Here is a tiny trained network, its code and every weight. The questions are about switching its units off for an input and a target symbol, where a switched-off unit gives its printed mean instead of its output.

import numpy as np


def w(rows, s, z=0):
    codes = np.array(rows[::2]) - 128.0
    scale = np.full(codes.shape[1], s)
    scale[-1] = z or s
    return codes * scale


def f(y):
    return np.maximum(y, 0)


def softmax(a):
    e = np.exp(a - a.max(-1, keepdims=True))
    return e / e.sum(-1, keepdims=True)


def log_softmax(a):
    a = a - a.max(-1, keepdims=True)
    return a - np.log(np.exp(a).sum(-1, keepdims=True))


def net(x, mask):
    ids = ['ΓΦαδεηθλμξπσψω'.index(c) for c in x.split()]
    T = len(ids)
    res = E[ids] + P[:T]
    u = 0
    for l in range(2):
        r = res
        for j in range(3):
            rows = slice(3 * j, 3 * j + 3)
            q, k, v = (r @ M[l][rows].T for M in (Q, K, V))
            z = softmax(np.where(np.tri(T) > 0, q @ k.T / 3**0.5, -1e9)) @ v
            o = O[l][rows]
            res = res + np.where(mask[u + j], z, o[:, -1]) @ o[:, :-1]
        u += 3
        y = f(res @ A[l][:, :-1].T + A[l][:, -1])
        res = res + np.where(mask[u : u + 12], y, B[l][:, -1]) @ B[l][:, :-1]
        u += 12
    return log_softmax(res[-1] @ U[:, :-1].T + U[:, -1])


Q, K, V, O, A, B = {}, {}, {}, {}, {}, {}
E = w([
[177,86,218,166],'Γ',
[99,155,161,93],'Φ',
[105,162,172,81],'α',
[174,88,216,168],'δ',
[151,95,5,49],'ε',
[68,125,160,74],'η',
[156,197,170,91],'θ',
[60,129,118,129],'λ',
[53,131,120,126],'μ',
[74,159,137,137],'ξ',
[129,148,204,183],'π',
[211,232,173,80],'σ',
[204,185,129,114],'ψ',
[165,186,102,202],'ω',
],0.021)
P = w([
[115,110,204,97],'0',
[108,118,163,134],'1',
[102,142,127,139],'2',
[108,177,108,120],'3',
[115,213,85,115],'4',
[122,232,77,95],'5',
[123,254,71,66],'6',
],0.0091)
Q[0] = w([
[123,123,244,137],'0.h0',
[176,28,134,147],'0.h0',
[123,75,103,87],'0.h0',
[121,117,143,98],'0.h1',
[126,133,98,148],'0.h1',
[233,167,132,113],'0.h1',
[201,55,123,175],'0.h2',
[138,53,51,101],'0.h2',
[80,254,154,102],'0.h2',
],0.014)
K[0] = w([
[170,181,185,184],'0.h0',
[102,69,205,138],'0.h0',
[54,144,199,107],'0.h0',
[144,107,137,57],'0.h1',
[129,85,114,220],'0.h1',
[137,192,62,133],'0.h1',
[173,11,198,170],'0.h2',
[155,121,201,81],'0.h2',
[162,156,13,92],'0.h2',
],0.012)
V[0] = w([
[150,208,142,117],'0.h0',
[88,64,102,141],'0.h0',
[94,163,163,120],'0.h0',
[185,156,130,88],'0.h1',
[109,164,211,154],'0.h1',
[140,70,59,105],'0.h1',
[202,94,151,198],'0.h2',
[93,113,1,224],'0.h2',
[208,46,108,72],'0.h2',
],0.0097)
O[0] = w([
[210,49,73,170,255],'0.h0',
[79,213,161,30,12],'0.h0',
[213,177,186,147,154],'0.h0',
[101,120,86,64,186],'0.h1',
[254,101,152,114,203],'0.h1',
[200,131,94,165,26],'0.h1',
[144,76,84,220,123],'0.h2',
[64,94,144,184,115],'0.h2',
[50,86,4,162,51],'0.h2',
],0.0069,0.0078)
A[0] = w([
[118,118,78,155,89],'0.n0',
[152,137,140,74,24],'0.n1',
[43,139,119,131,142],'0.n2',
[103,133,41,49,53],'0.n3',
[109,131,127,169,189],'0.n4',
[77,132,161,133,93],'0.n5',
[9,45,229,91,181],'0.n6',
[135,246,79,30,115],'0.n7',
[93,121,162,135,254],'0.n8',
[121,151,156,129,131],'0.n9',
[133,162,205,107,126],'0.n10',
[185,134,90,150,152],'0.n11',
],0.011,0.007)
B[0] = w([
[97,134,196,117,145],'0.n0',
[140,29,114,150,167],'0.n1',
[154,2,95,130,158],'0.n2',
[80,112,199,185,168],'0.n3',
[219,162,178,88,178],'0.n4',
[206,66,194,160,138],'0.n5',
[147,179,103,119,183],'0.n6',
[94,39,118,98,249],'0.n7',
[141,153,120,29,194],'0.n8',
[128,186,170,143,153],'0.n9',
[5,114,166,139,214],'0.n10',
[102,170,79,127,254],'0.n11',
],0.0081,0.0091)
Q[1] = w([
[109,145,191,128],'1.h0',
[183,160,131,201],'1.h0',
[70,121,130,127],'1.h0',
[5,138,91,167],'1.h1',
[96,55,117,207],'1.h1',
[74,52,126,110],'1.h1',
[84,68,165,158],'1.h2',
[121,187,110,97],'1.h2',
[79,138,66,156],'1.h2',
],0.012)
K[1] = w([
[89,204,128,178],'1.h0',
[182,136,195,250],'1.h0',
[44,110,216,22],'1.h0',
[216,122,215,78],'1.h1',
[184,87,141,42],'1.h1',
[138,193,134,64],'1.h1',
[95,125,212,63],'1.h2',
[121,150,115,181],'1.h2',
[125,15,179,99],'1.h2',
],0.011)
V[1] = w([
[37,172,166,179],'1.h0',
[166,175,178,104],'1.h0',
[111,138,84,189],'1.h0',
[135,186,183,181],'1.h1',
[94,119,16,72],'1.h1',
[71,70,152,136],'1.h1',
[111,135,254,246],'1.h2',
[168,231,68,130],'1.h2',
[245,57,113,222],'1.h2',
],0.0084)
O[1] = w([
[79,157,55,76,51],'1.h0',
[79,86,68,167,153],'1.h0',
[97,212,179,165,68],'1.h0',
[113,146,150,206,174],'1.h1',
[104,168,74,69,26],'1.h1',
[180,193,171,108,69],'1.h1',
[74,186,253,178,142],'1.h2',
[46,73,76,138,115],'1.h2',
[123,44,148,133,254],'1.h2',
],0.0072,0.0078)
A[1] = w([
[107,253,61,185,136],'1.n0',
[172,75,147,225,92],'1.n1',
[154,95,112,73,165],'1.n2',
[128,158,73,188,129],'1.n3',
[104,94,49,146,89],'1.n4',
[214,158,126,24,70],'1.n5',
[195,80,99,159,2],'1.n6',
[91,102,140,117,63],'1.n7',
[167,190,131,149,127],'1.n8',
[120,39,177,51,195],'1.n9',
[74,211,95,75,194],'1.n10',
[184,62,69,136,242],'1.n11',
],0.011,0.0081)
B[1] = w([
[173,102,164,104,138],'1.n0',
[100,128,72,33,255],'1.n1',
[174,170,129,185,203],'1.n2',
[152,91,254,74,154],'1.n3',
[31,189,181,131,163],'1.n4',
[66,53,182,101,226],'1.n5',
[126,152,123,22,183],'1.n6',
[141,94,138,55,139],'1.n7',
[68,136,37,98,144],'1.n8',
[146,182,100,133,252],'1.n9',
[193,137,36,186,160],'1.n10',
[113,126,126,224,243],'1.n11',
],0.0085,0.022)
U = w([
[149,67,91,123,118],'Γ',
[112,156,127,107,163],'Φ',
[123,158,159,136,185],'α',
[135,91,146,120,79],'δ',
[127,87,188,104,2],'ε',
[111,112,121,55,61],'η',
[129,113,149,122,114],'θ',
[188,87,186,192,216],'λ',
[49,9,158,119,133],'μ',
[99,124,109,178,213],'ξ',
[123,80,141,117,44],'π',
[106,159,122,105,159],'σ',
[115,109,161,107,58],'ψ',
[117,144,191,154,183],'ω',
],0.011,0.0074)

Each question gives the input, a string of symbols that net reads in full, and the target symbol t.
The units are the heads (3 rows each of Q, K, V and O) and the neurons (one row each of A and B). Each row of codes is followed by its name. A weight is (code - 128) times the scale printed after its matrix; where a second scale follows, it is the last column's (O, A, B and U).
mask holds one flag per unit, layer by layer, with each layer's heads first. A switched-off unit (its flag False) gives its mean, the last column of its rows in O or B, instead of its output. The means were averaged over made-up inputs and are rounded, as every weight is.
A unit's drop is (log p(t) with every unit on - log p(t) with that unit switched off) / (log p(t) with every unit on - log p(t) with every unit switched off).
The circuit of an input: a set's keep is (log p(t) with only the set's units on - log p(t) with every unit switched off) / (log p(t) with every unit on - log p(t) with every unit switched off). Starting from the 12 units with the biggest drops (on a tie, the unit counted first), units are removed one at a time, each time the one whose removal leaves the highest keep (on an exact tie, the one counted first), for as long as the keep stays at least 0.8.
units of the circuit, in order: the units of the circuit, biggest drop first
most important unit: the unit with the biggest drop
top k neurons: the k neurons with the biggest drops, biggest first
k most important neurons of layer l: the k neurons of layer l with the biggest drops, biggest first
which heads matter: for each layer, one digit per head in row order, 1 if its drop is at least 0.15 and else 0, layers parted by /
input π σ π, target Γ: units of the circuit, in order	0.h2; 0.h1; 1.h2
input ω η θ λ ω ω Φ, target μ: which heads matter	001 / 011
input ε μ δ α η ω, target η: units of the circuit, in order	1.n11; 0.h0
input ω θ λ Γ η ψ σ, target ξ: top 2 neurons	1.n11; 0.n11
input ε α θ ω π η η, target η: units of the circuit, in order	0.h0; 1.n11
input ω ω ω ξ η σ η, target Γ: units of the circuit, in order	0.h0; 1.n5
input ε ω σ σ α, target η: most important neuron of layer 1	1.n8
input σ ω σ π ψ π, target ξ: which heads matter	111 / 011
input α ε π μ, target ε: which heads matter	101 / 111
input λ ω Φ ψ α α, target ξ: which heads matter	100 / 001
input θ σ π ψ ω α α, target μ: units of the circuit, in order	0.n7; 1.h2
input η ε ω, target Γ: 3 most important neurons of layer 0	0.n3; 0.n10; 0.n6
input η θ η ε α ω θ, target Γ: which heads matter	101 / 111
input μ π θ, target ω: top 4 neurons	1.n1; 0.n5; 0.n10; 0.n7
input Φ ω ω ψ π, target μ: 4 most important neurons of layer 1	1.n2; 1.n9; 1.n1; 1.n10
input ε ψ ψ α, target η: top 3 neurons	0.n3; 1.n5; 1.n8
input ψ Γ ξ, target ξ: 3 most important neurons of layer 0	0.n7; 0.n3; 0.n11
input ω η θ, target μ: 2 most important neurons of layer 1	1.n2; 1.n10
input η ω ω, target μ: which heads matter	000 / 011
input ε ω θ, target η: 2 most important neurons of layer 0	0.n3; 0.n2
input ω ε μ ξ η, target λ: top 4 neurons	0.n2; 1.n1; 0.n3; 0.n5
input δ ξ π σ μ, target Γ: which heads matter	111 / 101
input λ σ ω ω π, target μ: 3 most important neurons of layer 1	1.n2; 1.n1; 1.n9
input α λ η η ψ θ, target ξ: 2 most important neurons of layer 1	1.n11; 1.n4
input ξ η ψ μ μ, target ξ: 3 most important neurons of layer 1	1.n1; 1.n6; 1.n10
input α ω ω α Γ ω α, target μ: most important unit	1.h2
input λ ω α η Γ σ, target Γ: 2 most important neurons of layer 1	1.n1; 1.n11
input Γ ω Γ σ, target μ: 3 most important neurons of layer 0	0.n7; 0.n4; 0.n10
input α η ψ α σ, target ξ: most important unit	1.n11
